Each row has a name. Each question is about the rows just above it.

M: [129  92 129  70 130]
W: [132  71 130 163  70]
A: [135 117  92  87 129]
The row with [132  71 130 163  70] is -> W
[129  92 129  70 130] is in which row? -> M
Whose row is [135 117  92  87 129]? -> A

Y: [ 81  90  62 195 183  79 192 141 186 103 132 149 150 183 147 171  61 171
  99 133  79 138 150 158  86 191 172  89 123 152 167 180]
E: [135 170  94 156 184 166 176 119 116  80 186 197 111  86 100 151 154 191
 136 156 150 122 107 132 142 153 172 115 185 110  80 199]
S: [135 170  94 156 184 166 176 119 116  80 186 197 111  86 100  94  90 191
 136 156 150 122 107 132 142 158 172 115 156 152 187 140]
L: [154  56  66 121  61 138 117 166 172  82 130 182 194 105  62  82 191 128
  73 180 121 127 140  83 107 158 176 117 121  70 171 195]
X: [186 188 118 166 117 187 154 184  61 115 100 200  91  63 151 116 189 183
 129 140 164 146  99 107  65  92 161  74 153 124 147 188]
V: [ 84  62 115 101 101 178 146  64  98 182 150 176  61 173  74 126 143 152
 150 122 154  73  99 136 112 180 173  69  58 187 117 199]
H: [ 90 107 167  76 115 107 120 187 175 125  89 187  68 197  58  87 126  73
 144 188 171 122  58 198  95 173 177 163  68  70 173 187]
The row with [ 90 107 167  76 115 107 120 187 175 125  89 187  68 197  58  87 126  73
 144 188 171 122  58 198  95 173 177 163  68  70 173 187] is -> H
Whose row is [ 84  62 115 101 101 178 146  64  98 182 150 176  61 173  74 126 143 152
 150 122 154  73  99 136 112 180 173  69  58 187 117 199]? -> V
Whose row is [135 170  94 156 184 166 176 119 116  80 186 197 111  86 100 151 154 191
 136 156 150 122 107 132 142 153 172 115 185 110  80 199]? -> E
[186 188 118 166 117 187 154 184  61 115 100 200  91  63 151 116 189 183
 129 140 164 146  99 107  65  92 161  74 153 124 147 188] is in which row? -> X
The row with [135 170  94 156 184 166 176 119 116  80 186 197 111  86 100  94  90 191
 136 156 150 122 107 132 142 158 172 115 156 152 187 140] is -> S
Where do [ 81  90  62 195 183  79 192 141 186 103 132 149 150 183 147 171  61 171
  99 133  79 138 150 158  86 191 172  89 123 152 167 180] appear? -> Y

K: [138  89  96 140]
U: [100 169 160  83]
P: [ 96  97 142 141]
Z: [ 96 141  96 140]
D: [ 95 108  98 167]
F: [107 147 148 110]
C: [104 141 144 116]
J: [ 96  96 134 141]
R: [180 103  88 178]
Q: [179  86  81  80]
Which row holds [ 96 141  96 140]? -> Z
Shared by P and K: -> [96]
[104 141 144 116] is in which row? -> C
Where do [100 169 160  83] appear? -> U
Whose row is [138  89  96 140]? -> K
The one value in K and J: -> [96]
[107 147 148 110] is in which row? -> F

N: [152 154 125 124 141 152]
B: [152 141 194 132 159 176]
G: [151 147 137 121 133 160]
T: [195 144 142 117 141 151]
Which value is in both T and G? -> [151]
Shared by T and B: -> [141]
Which value is in both B and T? -> [141]
Whose row is [152 154 125 124 141 152]? -> N
Shared by G and T: -> [151]

Rop: [143 163  93 112 146 132]
Tif: [ 85 111 141 141 113 172]
tuf: [155 125  93 122 155 120]
Fov: [141 103 155 142 122 115]
mufa: [158 128 111 143 163  93]
Nimo: [133 153 143  87  96 127]
pela: [175 158 121 145 157  94]
zit: [141 103 159 142 122  82]
nulot: [102 101 146 142 116 145]
Deda: [149 149  94 114 149 121]
domor: [160  93 116 139 167  91]
Which value is in both nulot and pela? -> [145]
Which value is in both domor and tuf? -> [93]
The one value in tuf and domor: -> [93]

Lali: [118 137 129 126  76 116 150 129 140 103 146 141 144 155 160 117 132 128
 128 141 115 145]
Difo: [112 152 122 152 137 146  73 104 117 106 147 107 138 138 119 109 151  72
 125 118 131 101]
sakos: [117 137 130 126 107 121 128 125 135 114 133 115 139 141 153 121 161 116
 127 135 117 136]
valuk: [132 131 161 116 126 148 138 137 122 108 112 122 149 121 134 126 161 128
 116 131 103 138]
dugif: [136 128 133 118 119 130 134 106 124 124 135 113 120 130 137 122 133 128
 144 119 132 115]
Gik: [112 152 122 140 135 146  73 104 117 106 147 107 138 136 119 109 151  72
 125 118 100 101]
Whose row is [132 131 161 116 126 148 138 137 122 108 112 122 149 121 134 126 161 128
 116 131 103 138]? -> valuk
The row with [112 152 122 140 135 146  73 104 117 106 147 107 138 136 119 109 151  72
 125 118 100 101] is -> Gik
Whose row is [136 128 133 118 119 130 134 106 124 124 135 113 120 130 137 122 133 128
 144 119 132 115]? -> dugif
Whose row is [118 137 129 126  76 116 150 129 140 103 146 141 144 155 160 117 132 128
 128 141 115 145]? -> Lali

panev: [161 148 159 130 160 157 156 129 151 161 163 158 154 167 159 127 158 163
 156 152 139  74 161 161 156 155 127 124 166]
kib: [ 89  89 132 125 132 107 133 124  63 130 131 134  98  86 133 116 132  86
 128 130 105 121  88 132 133 134 117 123  82]
Fosum: [162 179  73 129  73 107  75 127 184  73  75  75 133 160  74 159  75 160
  86  82 154 150 162  75  74  76 151 133 161]
rulip: [ 89  89 132 130 132 107 133 124  88 130 131 134  98  86 133 116 132  86
 128 130 105 121  88 132 133 141 117 123  82]
Tunen: [140 118 201 123 203 180 200 123 131 203 202 203 163  75 201  91 203 146
 194 194 122 102 140 203 201 199  98 116 146]
Podib: [166 159 144 130 145 155 141 131 163 144 144 143 167 169 144 131 146 168
 144 144 143 129 166 140 138 137 130 132 173]
boro: [161 156 171 131 172 173 168 131 161 173 172 170 167 168 170 119 172 165
 171 170 145 125 163 172 170 168 120 131  64]
Nin: [114 123  64 132  63  78  67 134 115  62  63  64  94 105  65 155  64 111
  67  66 124 147 114  64  66  67 148 132 107]
Shared by Nin and boro: -> [64]
Shared by Fosum and Tunen: -> [75]

sut: [ 55 144 124  63  64 156]
luzu: [194 132 132 144 197  76]
fudo: [118 129 129 118 124 123]
tave: [120 118 121 126 145 108]
mulu: [118 129 129 116  64 122]
puvib: [162 135 126  76 164 109]
nav: [ 65 127 131 114 116 126]
lop: [124 121 118 126  77 112]
Voril: [191 123 130 185 186  87]
nafi: [121 131 156 119 117 121]
The one value in sut and mulu: -> [64]
Which value is in both sut and nafi? -> [156]
The one value in luzu and puvib: -> [76]
Which value is in both sut and luzu? -> [144]

dab: [157 105 130 156 161 156 164]
Fuv: [125 142 105 104 148 130 127]
lov: [ 89 140 105 127  73 156  95]
regu: [101 132 149 112  93 105 115]
buziz: [118 143 118 156 117 103 102]
The one value in Fuv and regu: -> [105]
Which value is in both regu and lov? -> [105]
Which value is in both regu and Fuv? -> [105]
The one value in dab and buziz: -> [156]
Which value is in both lov and regu? -> [105]
The row with [101 132 149 112  93 105 115] is -> regu

zam: [126 131 126 116 125]
lal: [132 126 116  73 117]
pof: [126 131 117 125 118]
The row with [132 126 116  73 117] is -> lal
Which row holds [126 131 126 116 125]? -> zam
Whose row is [126 131 117 125 118]? -> pof

dovo: [128 112 120 115 108 118  94 121 112 119 111 123 126 126 128 132 131 129
 139 127 139 135 129 126 130 125 125 120 119  97 121 110 111 116  87 120
 100  92 114 102 118 132 115 116 112 110 126 125 129 128 131 131 135 134
 138 144 132 137 137 131 132 132 147 130]
lod: [128 112 120 115 108 118  94 121 112 119 111 123 126 126 128 132 131 129
 139 127 139 135 129 126 128 125 125 120 119  97 121 133 111 116  87 120
 100  92 114 102 118 112 115 116 112 110 126 125 129 128 131 131 135 134
 138 144 132 137 137 131 132 132 147 130]
tofes: [111 112 120 115 108 118  94 121 112 119 111 123 126 126 128 132 129 129
 139 127 139 135 129 126 130 125 125 120 119  97 121 110 111 116 110 120
 100  92 114 102 118 112 115 116 112 110 126 125 129 128 131 131 135 134
 138 144 132 137 137 131 132 132 147 130]
Whose row is [111 112 120 115 108 118  94 121 112 119 111 123 126 126 128 132 129 129
 139 127 139 135 129 126 130 125 125 120 119  97 121 110 111 116 110 120
 100  92 114 102 118 112 115 116 112 110 126 125 129 128 131 131 135 134
 138 144 132 137 137 131 132 132 147 130]? -> tofes

Temob: [116 159 158 126  53 151 135]
lir: [139 138 124 126  53 148 130]
vik: [151 138 150 132  89 159 108]
zusal: [116 112 124 126  53 148 159]
Shared by vik and lir: -> [138]
The one value in vik and zusal: -> [159]

voku: [102  75 121 112]
dop: [105 120 111 110]
noril: [103  83 121 118]
kidan: [110 171  98 100]
luga: [104 106 115 113]
Dun: [105  61 109 113]
Zubu: [108 146 104 105]
mutu: [100  59 120 123]
Vopel: [110 172  98 112]
darit: [105 120 117 115]
nabu: [104  75 123 120]
Shared by Vopel and voku: -> [112]
The one value in Zubu and Dun: -> [105]
Which value is in both noril and voku? -> [121]
Shared by Dun and Zubu: -> [105]
Shared by luga and Dun: -> [113]

Sida: [129 137 187 118  99  85 175 116 171 157  96 141 135 123  55 101 148 103
 113 136 148  98 125 140 103  77  97 129 115 143 126 135 142 107 135 169
 114 105 169 144 121  96 146 149 108 135 143 105 120 134 113 129 136 119
 173 140 141]
feg: [117 137 187 131  99  85 175 116 132 103 172 141 135 123  55 101 148 103
 113 136 148  98 125 140 103  77  97 129 115 143 126 135 142 179 144 169
 119 105 169 144 121  96 146 149 108 135 143 105 120 134 113 129 136 119
 148 140 141]
dez: [169 102 124 164 164 159 153 110 171 115 105 126 143 153 138 100  97 146
 136 175 172 114 106 157 103  86 123 120 114 114 134 143 170 153 139 173
 181 128 190  98 138 153 123 154 152  96 168 106 155 171 112 136 140 117
 164 107 148]
Whose row is [117 137 187 131  99  85 175 116 132 103 172 141 135 123  55 101 148 103
 113 136 148  98 125 140 103  77  97 129 115 143 126 135 142 179 144 169
 119 105 169 144 121  96 146 149 108 135 143 105 120 134 113 129 136 119
 148 140 141]? -> feg
Whose row is [129 137 187 118  99  85 175 116 171 157  96 141 135 123  55 101 148 103
 113 136 148  98 125 140 103  77  97 129 115 143 126 135 142 107 135 169
 114 105 169 144 121  96 146 149 108 135 143 105 120 134 113 129 136 119
 173 140 141]? -> Sida
Whose row is [169 102 124 164 164 159 153 110 171 115 105 126 143 153 138 100  97 146
 136 175 172 114 106 157 103  86 123 120 114 114 134 143 170 153 139 173
 181 128 190  98 138 153 123 154 152  96 168 106 155 171 112 136 140 117
 164 107 148]? -> dez

mim: [111 150 110 155 138 110 151]
nive: [111 119 104 132 131 150 131]
dal: [133  93 167 147  62 132 122]
pinod: [ 94 136 172  93 124 132 154]
Shared by nive and dal: -> [132]
Shared by nive and pinod: -> [132]
Which value is in both pinod and nive? -> [132]
The one value in dal and nive: -> [132]
Whose row is [133  93 167 147  62 132 122]? -> dal
Whose row is [111 150 110 155 138 110 151]? -> mim

lopu: [118 167 108 137 105 136  80 131 159 171 167 149 125 130 118 146 126 161
  84 139 113 145 154 116 140 156  92 101 143 125 128 112  78]
fazap: [120 151 144 115 152 136 116 154 171 156 131 143 112 117 138 177  82 162
 141 166  98 173 167 101 141 155  83 124 136 113 128 134 100]
boli: [128 114 140 158 121 118 118 109 126 129 141 101 195 162 132 112 151  96
 103 137 194  74 121 152  84 114 141 116 113 119 136 116 120]
timam: [118 141 142 123 149 133  84 149 169 153 124 139 112 120 137 174  86 171
 148 170 104 169 169 102 140 147  79 124 133 121 121 133  89]
sodup: [175 139 107 137 105 129 127 133  96  81 170 147 145 109 109 117 149 134
 118 103  92 125  87 118 158 157 135 141 125 164 132 185 102]
dagef: [ 91 106 141 139 167 128 119 117 164 156  88  92 100 133 138 151 126 139
 146 156 167 101 163 140  94 110 136 122 122  89 115 101 154]
Whose row is [118 141 142 123 149 133  84 149 169 153 124 139 112 120 137 174  86 171
 148 170 104 169 169 102 140 147  79 124 133 121 121 133  89]? -> timam
Where do [120 151 144 115 152 136 116 154 171 156 131 143 112 117 138 177  82 162
 141 166  98 173 167 101 141 155  83 124 136 113 128 134 100] appear? -> fazap
Where do [128 114 140 158 121 118 118 109 126 129 141 101 195 162 132 112 151  96
 103 137 194  74 121 152  84 114 141 116 113 119 136 116 120] appear? -> boli

Zaker: [134 164 103 105]
nema: [122  65  81  64]
dat: [175 122 131 147]
bizu: [174 151 131  64]
Bobo: [131 175  64 186]
Which value is in both bizu and dat? -> [131]
The one value in nema and bizu: -> [64]
Which value is in both dat and nema? -> [122]
Whose row is [134 164 103 105]? -> Zaker
Shared by Bobo and nema: -> [64]
[131 175  64 186] is in which row? -> Bobo

lunab: [116 129 117 129 124 135 148 121 125 131 116 123 138 103 173 112 148 143
 134 140  85 174 103 121 149 118 162 118 106 129 120 143 153 126 116 147
 112 144 117 111 115  98 133 132 133 106 127 113 108]
setig: [ 99 133 121 109 115 120 100 116 115 146 151 147 146 129 153 127 152 127
  95 112 125 142 123 113 135 114 117  99 130 123 137 148 134 113 131 125
  93  99 130 140 120 151 139 124 130 139 127 155 133]
tuva: [145 133 104 108 153 119  83 115 113 148 157 171 138 132 158 130 171 127
  85 108 112 149 123 106 133 121 107  87 143 130 131 150 143 110 129 130
  78  79 143 134 126 162 142 128 138 141 121 150 136]
das: [172 133 163 107 125 152 141 118 118 143 135  87 167 118 146 119 105 121
 113 119 160 126 122 128 139  94 141 128  95 103 152 149 110 121 138 150
 128 149  93 159 102 124 100 115 111 137 147 171 123]
seza: [136 133  92 111 108 119  73 116 114 147 160 189 130 136 158 133 183 130
  83 108 102 153 123 103 131 129  99  81 154 136 125 147 150 109 126 124
  71  66 155 126 133 167 144 131 144 141 114 143 139]
Tiper: [119 129 119 129 125 135 143 123 126 131 120 124 136 144 163 117 142 140
 132 137  95 165 108 123 124 121 155 120 111 127 121 115 145 129 118 143
 116 140 121 117 118 105 131 131 134 110 127 115 112]
kova: [165 131 155 109 125 122 135 119 119 142 135  98 160 121 145 120 113 122
 114 120 153 128 122 126 137 100 138 125 103 108 148 146 114 121 137 146
 124 142 101 153 107 127 130 117 115 136 143 165 124]
Whose row is [116 129 117 129 124 135 148 121 125 131 116 123 138 103 173 112 148 143
 134 140  85 174 103 121 149 118 162 118 106 129 120 143 153 126 116 147
 112 144 117 111 115  98 133 132 133 106 127 113 108]? -> lunab
Whose row is [145 133 104 108 153 119  83 115 113 148 157 171 138 132 158 130 171 127
  85 108 112 149 123 106 133 121 107  87 143 130 131 150 143 110 129 130
  78  79 143 134 126 162 142 128 138 141 121 150 136]? -> tuva
Whose row is [165 131 155 109 125 122 135 119 119 142 135  98 160 121 145 120 113 122
 114 120 153 128 122 126 137 100 138 125 103 108 148 146 114 121 137 146
 124 142 101 153 107 127 130 117 115 136 143 165 124]? -> kova

nor: [134 143 123 135 109 111 133 112]
pezek: [134 110 123 111 109 111 133 130]
Lel: [124 161 133 125  98 131  96 121]
rilog: [140  66 103 160 107 127 111 127]
ledum: [117 164 113  85 156 124 103 129]
sama: [123 117  55 100 191 111 111 117]
Melub: [141 111 164 199  62 142  99 121]
nel: [109 177 114 110 160 113 104 128]
gopek: [125 161 142 133 108 121 101 124]
migus: [129 152 148 154 105 127  98 125]
sif: [124 178 133 122 125 140 101  55]
bok: [124 161 133 162 126 127 102 125]
Whose row is [141 111 164 199  62 142  99 121]? -> Melub
The one value in sama and sif: -> [55]
Which value is in both sif and rilog? -> [140]
The one value in rilog and Melub: -> [111]
The one value in sif and sama: -> [55]
The one value in rilog and sama: -> [111]

dubif: [142 101 123 126 112 119 113 125 117 155 135  98 141 129 170 104]
Lav: [140 116 124 135 146 131 122 137 111 128 146 112 138 134 145 123]
Pena: [154 153 112 136  97 167 143  84 180 117 135 109 140 151  88 101]
gebu: [125 122 155 104 102 128 118 103 101 148 100  84 133  91 146  93]
Fip: [127 130 140 111 117 141 127 111 108  89  78 142 129 114 104 128]
Whose row is [140 116 124 135 146 131 122 137 111 128 146 112 138 134 145 123]? -> Lav
Whose row is [154 153 112 136  97 167 143  84 180 117 135 109 140 151  88 101]? -> Pena
Whose row is [127 130 140 111 117 141 127 111 108  89  78 142 129 114 104 128]? -> Fip

Gal: [149 114 131 143 129 119 116 157 112 142 140 149 135 118 120 119 123 138
  99 147 114 132 123 132 103  99 118 146 125  75 113 151 121 141]
nuneg: [109 142 125 141 127 135 138  97 145 123 116 108 119 138 135 137 136 118
 158 109 141 127 134 123 152 156 138 111 132  68 142 103 134 116]
zot: [150 114 131 141 130 119 116 151 114 131 142 148 131 119 118 120 127 139
 102 145 115 137 123 130 103 101 118 148 128 180 113 147 121 144]
rubu: [110 141 125 112 128 136 138 100 143 124 116 108 120 138 136 138 134 118
 156 111 141 125 134 125 151 154 137 112 132  73 141 106 135 116]
firof: [149 114 131 143 129 119 116 157 112 132 140 149 135 118 120 119 123 138
  99 147 114 132 123 132 103  99 118 146 125 186 113 151 121 141]
ginul: [147 114 131 143 128 120 117 158 111 132 139 148 136 117 121 119 120 138
  97 147 114 129 122 133 104  99 118 144 124 186 114 152 121 139]
zepif: [146 115 131 145 128 121 119 158 112 133 139 147 137 118 121 119 120 137
  98 146 116 128 122 133 106 101 118 144 123 186 115 152 122 139]
lobon: [114 139 126 112 126 132 133 100 141 122 115 112 119 137 138 134 135 118
 150 114 137 127 134 125 146 148 136 112 132  77 137 106 132 119]
Siz: [146 114 131 145 128 120 118 159 112 133 141 148 137 117 120 139 120 138
  98 146 115 129 121 132 104 101 118 146 123 187 115 152 121 139]
fedu: [109 117 125 112 127 135 138  97 145 123 116 108 119 138 135 137 136 118
 158 109 141 127 134 123 152 156 138 141 132  68 142 103 134 116]
Whose row is [146 114 131 145 128 120 118 159 112 133 141 148 137 117 120 139 120 138
  98 146 115 129 121 132 104 101 118 146 123 187 115 152 121 139]? -> Siz
Which row holds [147 114 131 143 128 120 117 158 111 132 139 148 136 117 121 119 120 138
  97 147 114 129 122 133 104  99 118 144 124 186 114 152 121 139]? -> ginul
Whose row is [109 117 125 112 127 135 138  97 145 123 116 108 119 138 135 137 136 118
 158 109 141 127 134 123 152 156 138 141 132  68 142 103 134 116]? -> fedu

mep: [202  53  55  53 203]
Kere: [168  87 201 203  53]
kobi: [126 130  55  54  52]
burid: [ 56 200 198 201  56]
Gaso: [126 130 130  88  52]
marus: [ 54  53 201 203  54]
Laren: [130 130 130 130 126]
Which value is in both burid and Kere? -> [201]
Which value is in both marus and burid? -> [201]
The one value in mep and kobi: -> [55]

pelit: [ 63  62 111 112]
fituz: [111 148 112  63]
mepa: [111 148  62 150]
Which row holds [111 148  62 150]? -> mepa
[111 148 112  63] is in which row? -> fituz
[ 63  62 111 112] is in which row? -> pelit

zedu: [120 100 120 136]
neb: [118 120 124 108]
ruraf: [118 103 109 120]
keta: [120 100 100 120]
vunin: [ 99 112 125 129]
Shared by neb and keta: -> [120]
The one value in keta and neb: -> [120]
Where do [120 100 100 120] appear? -> keta
Shared by keta and ruraf: -> [120]

Bedi: [135 117 125 100 103 141 139 152 125 140 145 103 161  90  96 128]
Kir: [118 114 124  72  82 148  85 133 120 145 112 145 203 103 113 115]
Satev: [118 117 124  72  82 148 104 133  96 164 112 145 203  95  97 125]
The row with [118 117 124  72  82 148 104 133  96 164 112 145 203  95  97 125] is -> Satev
The row with [135 117 125 100 103 141 139 152 125 140 145 103 161  90  96 128] is -> Bedi
Whose row is [118 114 124  72  82 148  85 133 120 145 112 145 203 103 113 115]? -> Kir

rep: [104 126 158 127  64]
kemo: [ 82 173 174 171  84]
sigen: [116 146 146 147 114]
ragi: [ 96 171 128 172  93]
daz: [127 141 141 139 113]
bofe: [191  63  61  65 189]
Gasu: [184  66  65  67 183]
zut: [124 127  63 128 126]
Kopa: [127 127 127 128 126]
Raba: [ 96 171 172 172  93]
The one value in bofe and zut: -> [63]
Which value is in both kemo and ragi? -> [171]
Shared by rep and daz: -> [127]

